In the rows, zero is written as 128.
Each row is followed by its class.
[ 57  81  73 142 112 104  90 104 142 118 133 139 115 145 131 158 107 207
  65 103 182 204 157 119 169 141 141 138  92 136 180  86  61 148 144 138
 164 113 135  91 120 146 139 191 124 217 143 129  71 115 106 118 151 114
 152 103  78 111 114 125 173  88  92] | ladiv
[111  97 143 150 141 114 166 138 109 159 125 147 121 132 147 127 159 203
 108 139 113 119 135 130 136 104 158 128 127 112  94 126 156 121 122 130
 153 120 115 114 112 139 102 140 143 129  99 132 111 142 138 139 127 132
 148 109 110 142 145 134  90  94 190] | Balag
[134 112 160 149 150 108 176 136  95 165 149 132 119 153 126 119 135 203
 116 138 139 103 140 128  85 107 172 120 107 147  60 132 146 109 117 133
 144 130 147  86  98 104  57 152 175 153  82 137 115 124 145 143 140 104
 138 105 135 120 149 123 138 115 208] | Balag
[124 107 141 168 137  72 147 120 113 139 134 140 111 124 142 110 129 204
 106 130 136 131 132 133 136 100 158 130 121  73  75  86 148 132 119 138
 145 133 136  87 101 132  65 162 185 148 111 132 110 126 142 143 129 116
 135 118  99 108 164 134 162  80 203] | Balag
[110 104 122 125 143 102 157 134 129 155 140 139 127 141 111 122 159 197
 135 115 133 114 112 123  55 109 156 112 119 142 104 155 145 124 132 133
 118 164 130 126 101 151  77 134 149 142 108 141 102 124 127 107 127 125
 123  86 153 132 112 121 133  98 170] | Balag
[ 84  88 124 160  92  95 108 136 168 139 109 152  95 125 131 147  77 202
  68 104 155 193 144 146 227 103 138 154 114  91 173  86  85  90 102 138
 143 126 132  92 117 142 108 164 134 192 165 128  73 125 132 132 155 123
 143 122  76 100 192 109 136  87 142] | ladiv
[ 81 114 142 165 124  82 183 130 135 155 136 191 124 144 118 128 134 189
  99 120 140 128 132 117  91 109 169 111 102 125 137 140 158 140 122 158
 129 144 131 131 105 137  87 171 170 157 120 140 127 132 140 127 131 126
 151 133 155 137 129 127 189  96 156] | Balag
[103 104 132 152 144  88 183 154 127 178 140 155 117 155 143 139 124 215
  83 136 203 142 126 145 125  73 179 129  89 117  82 110 144 140 103 132
 128 143 126 118 117 129  48 168 156 147 108 121 112 125 144  95 129 133
 127 148  68 114 157 137 135  82 126] | Balag
[ 83 100 132 152  94  97 123 137 139 133 126 143 131 133 183 152  95 188
  72 117 157 177 149 155 221 137 163 154  98 103 207  84  97 119 107 137
 158 121 147  92 119 114 107 178 126 223 152 135 125 114 112 121 153 122
 150 111  83 103 159 149 142 101 130] | ladiv
[ 81  82 125 140  78  91 108 117 136 156 126 199 105 125 112 126 108 198
 101  99 182 193 154 111 244 131 143 163  93 130 190   9  75 130 112 144
 137 139 125  91 131 107 138 166 121 215 134 142  94 132 107 116 155 114
 194  89  73 105 135 140 238  68 124] | ladiv
[ 93  81 109 146 103 104 146 132 127 131  99 183 108 127 120 132 102 198
  71 110 175 183 128  96 248 145 136 176 139  90 197  70  56 107 125 149
 144 128 138  75 100 111 131 148 136 198 156 118  95 147 122 118 139 133
 147 141  79 103 191 153 106  85 131] | ladiv
[142 105 156 157 121 106 164 162 126 166 139 138 105 137 143 130 128 203
 114 120 137 125 148 139 127  97 154 143 121  88  90 117 170 118 103 124
 128 137 126  92 120  91  89 144 156 136 107 129 112 133 144 124 136 143
 148 121  96  99 157 160 129  81 173] | Balag
[ 80  91 130 152 128  83 122 136 126 148 114 169 120 140 105 147 101 203
  75 109 170 176 166 110 202 133 152 154 108 108 175  79  75 121 116 159
 171 114 146  90 134 132 120 166 139 207 136 139  77 138  99 115 140 117
 180 114  88 102 163 157 105  78 141] | ladiv
[165 123 153 145 144 123 165 141 112 156 130  91 142 132 138 123 129 186
 120 104 141 117 122 144 119  86 148 131 126 102  73 130 146  81 112 124
 119 129 133 130 161 141  72 148 152 133 109 137 103 143 132 139 119 112
 138 101 121 114 131 118 137 108 162] | Balag
[124 126 123 151 137 105 154 136 123 151 136 130 139 136 126 102 130  68
 106 136 149 106 128 126 144 118 144 129 144  88 114 109 123 134 120 128
 200 116 133 100 120 124  98 153 153 132 106 136  88 147 111 119 119 110
 143 101 127 103 147 120 106  95 180] | Balag
[ 73  62 113 150 126  93 111  89 127 156 127 155 112 145 107 145 126 191
  73 115 157 180 192 112 215 108 133 141 120 113 178  74  75 114 110 157
 149 120 158  85 128 116 125 191 129 223 143 198  81 127  85 100 160 126
 143 113  88 109 160 149 136  94 139] | ladiv
